Each row has a name. Each question is about the rows just above it.

[-20  39 -44 -30  51  41] : Z683
[ 25 -17 -52  -4   0 -38] : Z347
[-34  37  -8  40  51  39] : Z78
[ 34 -20  34 -14  -4  34] : Z178
[-33  44  46  38 -34  46] : Z249
[-18 -52 -20  -7  -7 -18] : Z283
What are the next 3 entries after [-17 -52]?
[ -4   0 -38]
The next 3 entries after [-20  39]:
[-44 -30  51]
Which value appears more than once in Z249?
[46]
Repeated in Z178:
[34]
[-20  39 -44 -30  51  41] is in which row?
Z683
What are the next 3 entries after [-20  34]?
[-14  -4  34]

[-20 -21  -1  -2   1 -22   2 -11   0   1 -10 -24] : Z588
[  3  -6  25   4  40 -26  26 -13  26  28 -11  -3] : Z408
[-23 -25  44   4 -26  40  46  12  40  40  12 -42] : Z677
[ 44  40 -26 -23   4  46 -25   2 -26 -27  44  44] : Z216
[-18  -6 -23 -21  23 -19  -7  25 -22 -23  24 -17] : Z678
Repeated in Z588:
[1]
What are the next 3 entries after [ 44  40 -26]?
[-23   4  46]
The next 3 entries after [ 44  40 -26 -23   4  46 -25]:
[  2 -26 -27]
What are the next 3 entries after [  4 -26  40]?
[46 12 40]
Which value appears more than once in Z678?
[-23]

[ -1 -15  -8  47 -35  -4 -12 -13 -26] : Z575
[ -1 -15  -8  47 -35  -4 -12 -10  15] : Z695
[ -8  -6 -10  31 -10 -11  -3  -1 -28] : Z268
[-12 -17  -8  45 -16 -14   3   7 -17] : Z664
The value that Z268 holds more than once:
[-10]
The row with [ -1 -15  -8  47 -35  -4 -12 -10  15] is
Z695

[ -5  -3 -13  -6 -17  31  22]  Z11
[ -5 -13 -13 -13  -8  11  13]  Z239
[-14   0 -13  -8 -24  29  36]  Z600
[ -5   1 -13  -5  -8   9  13]  Z174
[ -5   0 -11  -5  -7   6   2]  Z740
[ -5   0 -16 -10  -8   9  -3]  Z808
[-31   0 -16  -8 -27  27  44]  Z112
[ -5   0 -12  -5  -7   5   5]  Z453
[-10   0 -13  -5  -8   9  13]  Z578
The next 3 entries after [-12  -5]:
[-7  5  5]
Whose row is [-14   0 -13  -8 -24  29  36]?
Z600
Which value appears more than once in Z174?
[-5]
Which value appears more than once in Z239?
[-13]
Give the next 3 entries after [-5 -3].
[-13  -6 -17]

[10 26  0 24  9]  Z288
[ 20   1 -20 -31   9]  Z643
[-20   1 -20 -31  -1]  Z415
[  5 -12 -12 -28  -5]  Z302
[ 20   1 -20 -31  -1]  Z602
[-28 -28  -8 -28  -9]  Z58
[ 11 -20 -21 -47  -7]  Z438
[-12 -19   4 -10  -6]  Z782
[  6 -19 -13 -35  -5]  Z460
[-20 -20 -20  11  -1]  Z516
[  1 -13 -11 -29  -2]  Z149
Where do [10 26  0 24  9] appear?
Z288
Whose row is [ 20   1 -20 -31   9]?
Z643
Repeated in Z58:
[-28]
Repeated in Z516:
[-20]

[-16  -5 -20  -9   5 -21 -17 -22   4 -20 -21 -22 -10   6] : Z997
[ -7   8  -1  -8  21  -4  -3  -4  17   0  -1  -2 -10  23] : Z440
[-18  12 -35  10  19 -34 -27 -34  14 -34 -34 -34  10  21] : Z164
[ 10 -15   4  14  30  30  -6 -14   0 -14 -17 -16  20 -22] : Z198
[-17  -5 -16  16  -9 -12  -6 -14   0 -14 -17 -16  20 -16] : Z952
[ 20  -6  23  11 -22  25  21  26 -17  23  23  25  13 -26] : Z395
[-12  -6 -25  11   2 -25 -17 -27   8 -25 -28 -28  12  -2] : Z336
[ 14  10  30 -15   4  30  20  13 -14  11  10  11  12 -26] : Z864
[ 14  10  30 -15   4  30  20  32  -3  30  32  33 -17   9] : Z53
What are the next 3 entries after [-16  -5 -20]?
[ -9   5 -21]
Which row holds [-16  -5 -20  -9   5 -21 -17 -22   4 -20 -21 -22 -10   6]?
Z997
[ 14  10  30 -15   4  30  20  32  -3  30  32  33 -17   9] is in which row?
Z53
The next 3 entries after [-15   4  30  20  32  -3  30  32]:
[ 33 -17   9]
Give the next 3 entries after [-17  -5 -16  16  -9 -12  -6 -14   0].
[-14 -17 -16]

[-10   0  -7   1  -8] -> Z619
[-11   1  -8   4 -13] -> Z131
[-40   0 -26 -13   1] -> Z883
[44 -1 28 15 44] -> Z916
[ 8  0  6 -3 -8] -> Z341
[-43   0 -26 -14   3] -> Z562
[-34   0 -22 -12   3] -> Z672
[ 8  0  6 -2  9] -> Z656
Which row holds [-10   0  -7   1  -8]?
Z619
Where do [44 -1 28 15 44] appear?
Z916
Whose row is [-11   1  -8   4 -13]?
Z131
The row with [-34   0 -22 -12   3] is
Z672
Which value appears more than once in Z916?
[44]

[ -6 -12  31  -3  -5 -19   3   3  10   8 -13 -12] = Z340
[ -6 -12  19  -3  -5 -26   3  16   1   8 -13 -12] = Z825
[ -6 -12  15  -3  -6 -26   3  21   1  -9 -10   2] = Z383
[ -6 -12  19  -3  -5 -19  -6   3  10   8 -13 -11] = Z632
[ -6 -12  31  -3  -5 -19   3   3  10   8 -13 -11] = Z708
[ -6 -12  19  -3  -5 -19   3   3  10   8 -13 -11] = Z819
[-12 -12  19  -3  -5 -26 -12  16 -12   8 -13 -12] = Z933
Where do [ -6 -12  15  -3  -6 -26   3  21   1  -9 -10   2] appear?
Z383
Which value appears more than once in Z933?
[-12]

[ 26   1 -39 -27  -9  46   0 -15 -10  -9   7 -12  27 -12  38 -13  10 -10
  -7   1   8  25  13 -15 -18  -9  -2 -10 -21  30 -35 -15 -57 -35  26   5
   0 -21  13 -10  32   2  15  -5  25 -54   1 -46   4  13  17 -12  -9   7
  -1 -11   8  -1   4] = Z170
[-27  14  24  14  -2   9  10 -22  -6  -2  16  -2   3 -33  34 -14 -16   1
 -13  13  16  17  15 -14  -4  24   7 -17 -30  16   1 -48 -55 -48  18  12
  -6 -31  11   1  11  -1   9  17  18 -42   0 -12  -4  16  -5  -4  21  -1
  -9  -1  11  -1  10] = Z449
[ 14  14 -27  24 -31   0 -10 -15 -32   9 -12 -12  27   7  15  16  19 -25
 -15  -7 -33  21  15   4  -5   4  18  -7   8  22  16  18  10  19 -12  12
 -31 -10  38  -1  -7  10 -25  20   5  12 -16  -8   6  -8   7   4  39   1
  -7 -11 -14   1  17] = Z820
Where do [ 26   1 -39 -27  -9  46   0 -15 -10  -9   7 -12  27 -12  38 -13  10 -10
  -7   1   8  25  13 -15 -18  -9  -2 -10 -21  30 -35 -15 -57 -35  26   5
   0 -21  13 -10  32   2  15  -5  25 -54   1 -46   4  13  17 -12  -9   7
  -1 -11   8  -1   4] appear?
Z170
What are the next 3 entries after [ 14  14 -27  24]?
[-31   0 -10]
Give the next 3 entries after [-12 -12  27   7].
[15 16 19]
Give the next 3 entries after [-10  -7   1   8  25  13 -15 -18  -9  -2 -10 -21].
[ 30 -35 -15]
Which row holds [-27  14  24  14  -2   9  10 -22  -6  -2  16  -2   3 -33  34 -14 -16   1
 -13  13  16  17  15 -14  -4  24   7 -17 -30  16   1 -48 -55 -48  18  12
  -6 -31  11   1  11  -1   9  17  18 -42   0 -12  -4  16  -5  -4  21  -1
  -9  -1  11  -1  10]?
Z449

[ 8 11  1 -1  4  1  2 12  1  4  0  4  2 10  1 -1 -4] -> Z822
[-13   1  15 -22 -10 -13   0   0   1   7   0   5  25  -8   0  -3 -31] -> Z427
[  3  11 -14  12   4  -7  -2  -5   1 -29  30  13   1  -9   1  -3   8] -> Z859
[  2 -13  15 -15  -2   5  -2   4   1  38 -38 -15   1  11   1  -3 -21] -> Z768
[ 8 11  1 -1  4  1  2 12  1 -8  0  5  2 10  1 -1 -4] -> Z422
[  2 -13  15  -3  -2   5  -2   4   1  38 -38 -15  10  11   1  -3 -21] -> Z554
Give the next 3 entries after [-10 -13   0].
[0 1 7]
The row with [-13   1  15 -22 -10 -13   0   0   1   7   0   5  25  -8   0  -3 -31] is
Z427
Whose row is [ 8 11  1 -1  4  1  2 12  1 -8  0  5  2 10  1 -1 -4]?
Z422
Repeated in Z859:
[1]

[ 12  46  32 -33 -15  25 -25 -22   1 -15 -15  16 -15 -13  51  11  16] : Z766
[ -1  15 -28  32   8 -19   7   5  -1   6  17 -29 -21  29 -20  -7 -14] : Z524
[ -9 -11  18  18   5  11 -29  -9   1   7  26 -17  13  46   5   3 -10] : Z233
[ -9 -11  18  18   5  11 -29  -9   1   7 -10 -17  13  46   5   3 -10] : Z981
[ -9 -11  18  18   5  11 -29  -9   1   7  26 -17  13  46   5 -16  20] : Z260
Which value appears more than once in Z524?
[-1]
The next 3 entries after [ 46  32 -33 -15  25]:
[-25 -22   1]
Where do [ -9 -11  18  18   5  11 -29  -9   1   7 -10 -17  13  46   5   3 -10] appear?
Z981

[-10   9  -7 -16   5  13  -4  24 -11 -35 -11  18 -46   9  43 -19]  Z594
[  8 -30  -7  38  33   8 -13  21  -2   8 -18 -10 -28 -19  49  15]  Z731
[-17 -21   8  38   8   4  -5  24 -25  15 -13   1 -23  10  26  19]  Z208
[-17 -28  16  24   2  12 -17   1  14  -1  -2 -22 -46 -14   3  -6]  Z979
[  8 -18  20   3  33   4 -29  17   0 -16 -24   9 -35   9  28 -19]  Z98
[  1  15 -13  18  17  30   6  17 -19  20  19  -6 -44  20  49  19]  Z545
[ -3 -13  13  20  -6   8   4   6 -25   7 -24   9 -32  -7  24  16]  Z250
[-10 -11  -4  18  -7  13 -35  24 -11 -16   5   9 -26  10  13   8]  Z303
[ -5 -17 -13  24  -4  30 -25   6  11 -12  10   6 -11 -30  10   7]  Z312
[  3 -20  20  29  10  18   6   1  -9  20   6  -2 -11 -17   3  16]  Z323
[ -3 -13  13  20  -6   8   4   6 -25   7 -24   9 -12 -30  15   5]  Z937
The next 3 entries after [  1  -9  20   6  -2 -11]:
[-17   3  16]
What are the next 3 entries after [  8 -13]?
[21 -2  8]
Give the next 3 entries after [ 18 -46].
[  9  43 -19]
The next 3 entries after [ -6   8   4   6 -25   7 -24   9 -32]:
[-7 24 16]
Give the next 3 entries after [-10 -11  -4  18  -7  13 -35  24 -11 -16   5   9].
[-26  10  13]
Whose row is [  1  15 -13  18  17  30   6  17 -19  20  19  -6 -44  20  49  19]?
Z545
The value that Z208 holds more than once:
[8]

[ 14 -54 -28  31  36  26  19 -51  31 -49  18  19  18  35  31 -60 -35] = Z693
[ 11  -7   5 -18 -39 -31  -1  -8  21  -1  18 -31  16 -42 -42  -6   7] = Z980
[-51 -53 -23  19  17  11 -51 -51  22 -46  16   5  17  15  16 -57 -29] = Z38
[ 13 -51  22 -48  46  37  -1  25 -28  16 -25  37 -22  49  49  24   2] = Z197
What are the next 3 entries after [ -1  18 -31]?
[ 16 -42 -42]
The next 3 entries after [ 46  37  -1  25 -28  16 -25  37 -22]:
[49 49 24]
What are the next 3 entries after [-51 -51  22 -46]?
[16  5 17]
The row with [ 11  -7   5 -18 -39 -31  -1  -8  21  -1  18 -31  16 -42 -42  -6   7] is
Z980
Whose row is [ 13 -51  22 -48  46  37  -1  25 -28  16 -25  37 -22  49  49  24   2]?
Z197
Where do [ 14 -54 -28  31  36  26  19 -51  31 -49  18  19  18  35  31 -60 -35] appear?
Z693

[  6   3   5  -5  -5   1 -10 -10  -7] -> Z263
[ 0  0 -1  1  0 -3 -4 -7  0] -> Z803
[ -2   1  -3   1   1  -6 -10 -12   1] -> Z389
[-55 -57 -51 -13 -17 -41  37  33  -8] -> Z748
[ -3  -4  -6  -6  -5  -2  27  33 -20] -> Z64
[-55 -57 -13 -13 -17 -41  37  33  -8] -> Z690
[ 2  1 -2 -2 -2 -3 -9 -2 -4] -> Z794
[  6   3   5  -5  -5   1  -8 -10  -7] -> Z689
[ -2  -3  -2  -6  -6  -5 -12 -14  -7] -> Z419
[ 0  0 -1  1  0 -3 -4 36  0] -> Z534
Repeated in Z794:
[-2]
The value that Z389 holds more than once:
[1]
The value that Z64 holds more than once:
[-6]
Which value appears more than once in Z803?
[0]
Whose row is [ -2  -3  -2  -6  -6  -5 -12 -14  -7]?
Z419
Whose row is [  6   3   5  -5  -5   1  -8 -10  -7]?
Z689
The next 3 entries after [-3 -2 -6 -6 -5]:
[-12 -14  -7]

[-12  15   7  -5  -3] : Z13
[-10  12   8   8   8] : Z995
[-28  28  55   0  12] : Z111
[-28  28  55   0  -6] : Z943
[-10  12   8   8  -2] : Z908
[-28  28  55  -8  12] : Z480
[-22  21  34   0 -22] : Z935
[ -7   8  -3  -3 -19] : Z447
[ -3  -3  -3  -3 -11] : Z836
[  4   0 -20  -8 -23] : Z843
Whose row is [-10  12   8   8   8]?
Z995
Whose row is [-28  28  55  -8  12]?
Z480
The value that Z908 holds more than once:
[8]
Which value appears more than once in Z836?
[-3]
Repeated in Z995:
[8]
Repeated in Z935:
[-22]
The row with [-12  15   7  -5  -3] is
Z13

[-29  38 -39  48 -33  14 -16 -59  20 -21 -47 -55 -21 -32  23  55 -29  15
  42] -> Z304
[-22 -12  10 -18 -21  20  14 -32 -47 -59 -16 -55  37 -33  49  37 -61 -55
   6] -> Z212
[-29  38 -39  48 -47  31 -37 -42 -39  -7   5  51  24 -11  23  55 -57  58
 -23] -> Z400
Repeated in Z400:
[-39]
The row with [-29  38 -39  48 -47  31 -37 -42 -39  -7   5  51  24 -11  23  55 -57  58
 -23] is
Z400
Whose row is [-29  38 -39  48 -33  14 -16 -59  20 -21 -47 -55 -21 -32  23  55 -29  15
  42]?
Z304
What are the next 3 entries after [ 37 -33  49]?
[ 37 -61 -55]
The next 3 entries after [-21  20  14 -32 -47 -59 -16 -55  37 -33]:
[ 49  37 -61]

[ 4 -6 -3 -6] : Z710
[10 -4 10 10] : Z280
[ -1 -41 -17   6] : Z313
[-48  16  15  15] : Z580
[19 -7 16  3] : Z322
The value that Z580 holds more than once:
[15]
Repeated in Z710:
[-6]
Which value appears more than once in Z280?
[10]

[-23   5   9   2   9   9  30] -> Z725
[  8   2 -40   2   2  -1 -17] -> Z737
[61 -4 61  2 -4 20 30] -> Z484
Which value appears more than once in Z725?
[9]
The value that Z737 holds more than once:
[2]
The next 3 entries after [9 2]:
[ 9  9 30]
What are the next 3 entries after [5 9]?
[2 9 9]
The row with [-23   5   9   2   9   9  30] is
Z725
Which row holds [61 -4 61  2 -4 20 30]?
Z484

[ -9  13   0 -10  19  -3 -10   6  13  52] -> Z850
[  0  -5  -4 -49  -7 -23  13  -7  -4 -17] -> Z316
[  0 -51 -12 -17  -7  -3   3   6 -17 -17] -> Z642
[ -5  -5 -16  30  20  -3  13   6  13  13] -> Z105
[ 17  19   0  17 -10  11  13 -12  13 -33] -> Z747
What are the next 3 entries after [-51 -12 -17  -7]?
[-3  3  6]
Whose row is [  0 -51 -12 -17  -7  -3   3   6 -17 -17]?
Z642
Which value appears more than once in Z642?
[-17]
The next 3 entries after [ 0 -5]:
[ -4 -49  -7]
What are the next 3 entries after [ 13   0 -10  19]?
[ -3 -10   6]

[ 44  20  24 -14] = Z654
[  0   2 -28 -14] = Z502
[-17 -36 -29  20] = Z255
[-21   7   7   7] = Z457
[-48  -3   0  14] = Z272
[-17 -13  12   6] = Z667
[-15 -10   4   8] = Z307
Repeated in Z457:
[7]
The row with [-15 -10   4   8] is
Z307
Whose row is [  0   2 -28 -14]?
Z502

[ -1 -30  20  45 -18  -4 -12   4 -16   5]  Z598
[ -1  -1   1  -1  -1  -3 -12   3 -13  -1]  Z547
[-13   5   3 -39  13   2   6  -3  11  -3]  Z100
[ -8  -5   2 -30  20  -2  13  -9  12   9]  Z190
[ -7   8   0   4 -11   6  -4   8   0 -15]  Z69
[-15   4   1  10 -18  10  10  -3  10  -4]  Z899
Repeated in Z547:
[-1]
Repeated in Z899:
[10]
Give the next 3 entries after [  2 -30  20].
[-2 13 -9]
What are the next 3 entries after [ 45 -18  -4]?
[-12   4 -16]

[-22 -32 -15  -8   1  39 -21 -10 -36  -1] -> Z668
[  8 -42 -21 -11   8  20  10 -17 -48  -1] -> Z96
[-40  12   3   3   4  18   4   4   4  -1] -> Z202
[-11 -10 -18 -10   1 -10 -10 -14 -44  -1] -> Z6
[ 34 -27 -18  -8  -2 -17  36 -15 -28  -1] -> Z679
Give the next 3 entries after [-18 -10].
[  1 -10 -10]
The value that Z96 holds more than once:
[8]
The next 3 entries after [-10   1]:
[-10 -10 -14]
Repeated in Z6:
[-10]
What are the next 3 entries after [-27 -18  -8  -2 -17]?
[ 36 -15 -28]
Whose row is [  8 -42 -21 -11   8  20  10 -17 -48  -1]?
Z96

[-24 -33 -20 -23 -56 -15]  Z310
[-33 -18  -1   1   0   1]  Z614
[ 49  48  49  -1  26 -56]  Z760
[ 49  48  49 -51  26 -56]  Z673
[-24 -33 -20 -23 -52 -16]  Z295
Whose row is [ 49  48  49  -1  26 -56]?
Z760
The row with [ 49  48  49 -51  26 -56] is
Z673
Which row holds [-24 -33 -20 -23 -56 -15]?
Z310
The next 3 entries after [-33 -18]:
[-1  1  0]

[-31 -17  14   3 -38 -16  -4 -41  15  37 -40 -12   5 -17  22  -2  11  13
 -21  -6   4]  Z964
[ 11  -9  11   0 -30 -22   3 -39   6  33 -22   9  14 -14  11  12  14  12
 -22 -13  -9]  Z706
[-26 -11  12   1 -32 -19   1 -40  12  34 -27   3   9 -15  14   8  12  12
 -21 -11  -5]  Z215
[-26 -11  12   1 -32 -19   1 -39   8  34 -27   3   4 -18  27  -5  10  14
 -22  -4   7]  Z205
[-27 -12  12   2 -34 -18  -1 -40  10  34 -31  -2   8 -15  16   5  11  13
 -21  -9  -2]  Z66
[-29 -16  13   3 -37 -16  -2 -41  13  36 -37 -16   5 -16  21   1  11  13
 -20  -7   1]  Z807
[ 13   2  14   4 -40 -14  -4 -43  16  38 -45 -17   5 -17  26  -4  10  15
 -21  -5   6]  Z806
[-28 -15  12   3 -35 -17  -2 -40  12  35 -34  -7   7 -16  19   3  12  12
 -21  -8   0]  Z220
[-24 -16  11   0 -30 -22   3 -39   6  33 -22   9  11 -14  11  12  14  12
 -22 -13  -9]  Z377
Whose row is [-28 -15  12   3 -35 -17  -2 -40  12  35 -34  -7   7 -16  19   3  12  12
 -21  -8   0]?
Z220
The next 3 entries after [12  2]:
[-34 -18  -1]
Which value appears more than once in Z66?
[-2]
The value that Z205 holds more than once:
[1]
Repeated in Z964:
[-17]

[  1  -2   1  13   2   2  -1  -1   1  13  22 -13  -1   0 -12   4   1  -3
  16  -9   0   6   0  -6   5 -34   3   0 -13  32] = Z687
[  3  -1   2  15   3   3   1  -1   3  13  12  -9  -2   0  -8   4   2  -2
  15  -3  -2   3  -2   7   3 -24  -2  -1  -6  -7] = Z106
[-3  1 -1  7 -3 -4 -8  1 -2  5  9  7  1  0  7 -2 -1  2  9  1  1  0  2  2
 -1 18  3  1  4 13] = Z629
[ -1  -1   0   2   2   2  -1  -1   1  13  22 -13  -1   0 -12   4   1  -3
  16  -9   0   6   0  11   5 -34   3   0 -13  32] = Z824
[  2   2   1  15   2   2  -1   0   3  12   2   2  -1   0   2   1   1   0
  14   5  -2   0  -3   1   0   6  -6  -2   6 -40] = Z610
[-3 -1 -2 -9 -3 -3 -3 -7 -4 -1  5 -7  2  0 -1 -2 -1  0 -7 -6  2  1  3  1
  0 -3  7 -1 -5 45] = Z533
[  3  -1   2  15   3   3   1  -1   3  13  12  -9   3   0  -8   4   2  -2
  15  -3  -2   3   0  10   5 -35   3   0 -13  34] = Z30
Whose row is [  2   2   1  15   2   2  -1   0   3  12   2   2  -1   0   2   1   1   0
  14   5  -2   0  -3   1   0   6  -6  -2   6 -40]?
Z610
Whose row is [  3  -1   2  15   3   3   1  -1   3  13  12  -9  -2   0  -8   4   2  -2
  15  -3  -2   3  -2   7   3 -24  -2  -1  -6  -7]?
Z106
What are the next 3 entries after [ 2 -1  0  2]?
[1 1 0]
The row with [-3  1 -1  7 -3 -4 -8  1 -2  5  9  7  1  0  7 -2 -1  2  9  1  1  0  2  2
 -1 18  3  1  4 13] is
Z629
Whose row is [ -1  -1   0   2   2   2  -1  -1   1  13  22 -13  -1   0 -12   4   1  -3
  16  -9   0   6   0  11   5 -34   3   0 -13  32]?
Z824

[14 32 -4 22]  Z425
[ 7 -3 -3  7]  Z549
[  8   3 -10 -20]  Z418
[  7  -6 -27 -28]  Z269
[ 21  49 -29 -15]  Z274
[  9  -1 -18   0]  Z379
[ -9 -19  26 -31]  Z763
[-8  8  2 18]  Z592
Which row holds [-8  8  2 18]?
Z592
Whose row is [  7  -6 -27 -28]?
Z269

[-17  28  -5  33 -15 -11 -28  -6 -18  -1  -3 -20   6] = Z452
[ 22  19 -21   9 -17 -16  42   2 -26  32   4 -43  21] = Z644
[ 12  14 -27  -7 -13  30  23  32  32 -11   0 -61  18] = Z359
[ -3  21  29  -4  30 -25  10 -39  17 -11 -35  41  -9] = Z567
[  9  10  18   9  10 -13   2   2 -13 -33  10   7  10] = Z583
[-15 -33 -16  -3 -31 -17  -7 -25  20  -4  15  18 -17] = Z206
[ -7 -27  -1  17  -2  20  -6  19 -29   3  43 -23 -16] = Z354
The next 3 entries after [ -7 -25]:
[20 -4 15]
Repeated in Z359:
[32]
The value that Z206 holds more than once:
[-17]

[ -4  -4  -4 -15   6  -4] -> Z781
[  9  15 -28  14 -62 -16] -> Z759
[ 36 -12  -1   4  -3   0] -> Z486
[  1 -43  40  -6  -4  34] -> Z219
[-10  31  -6   8 -10 -27] -> Z527
[-18   8 -16  -2   1   1] -> Z658
[-10   5  23 -10  41 -22] -> Z810
[ 20   5  23  24  41 -22] -> Z817
Which value appears more than once in Z781?
[-4]
[ 20   5  23  24  41 -22] is in which row?
Z817
The value that Z527 holds more than once:
[-10]
Which value appears more than once in Z810?
[-10]

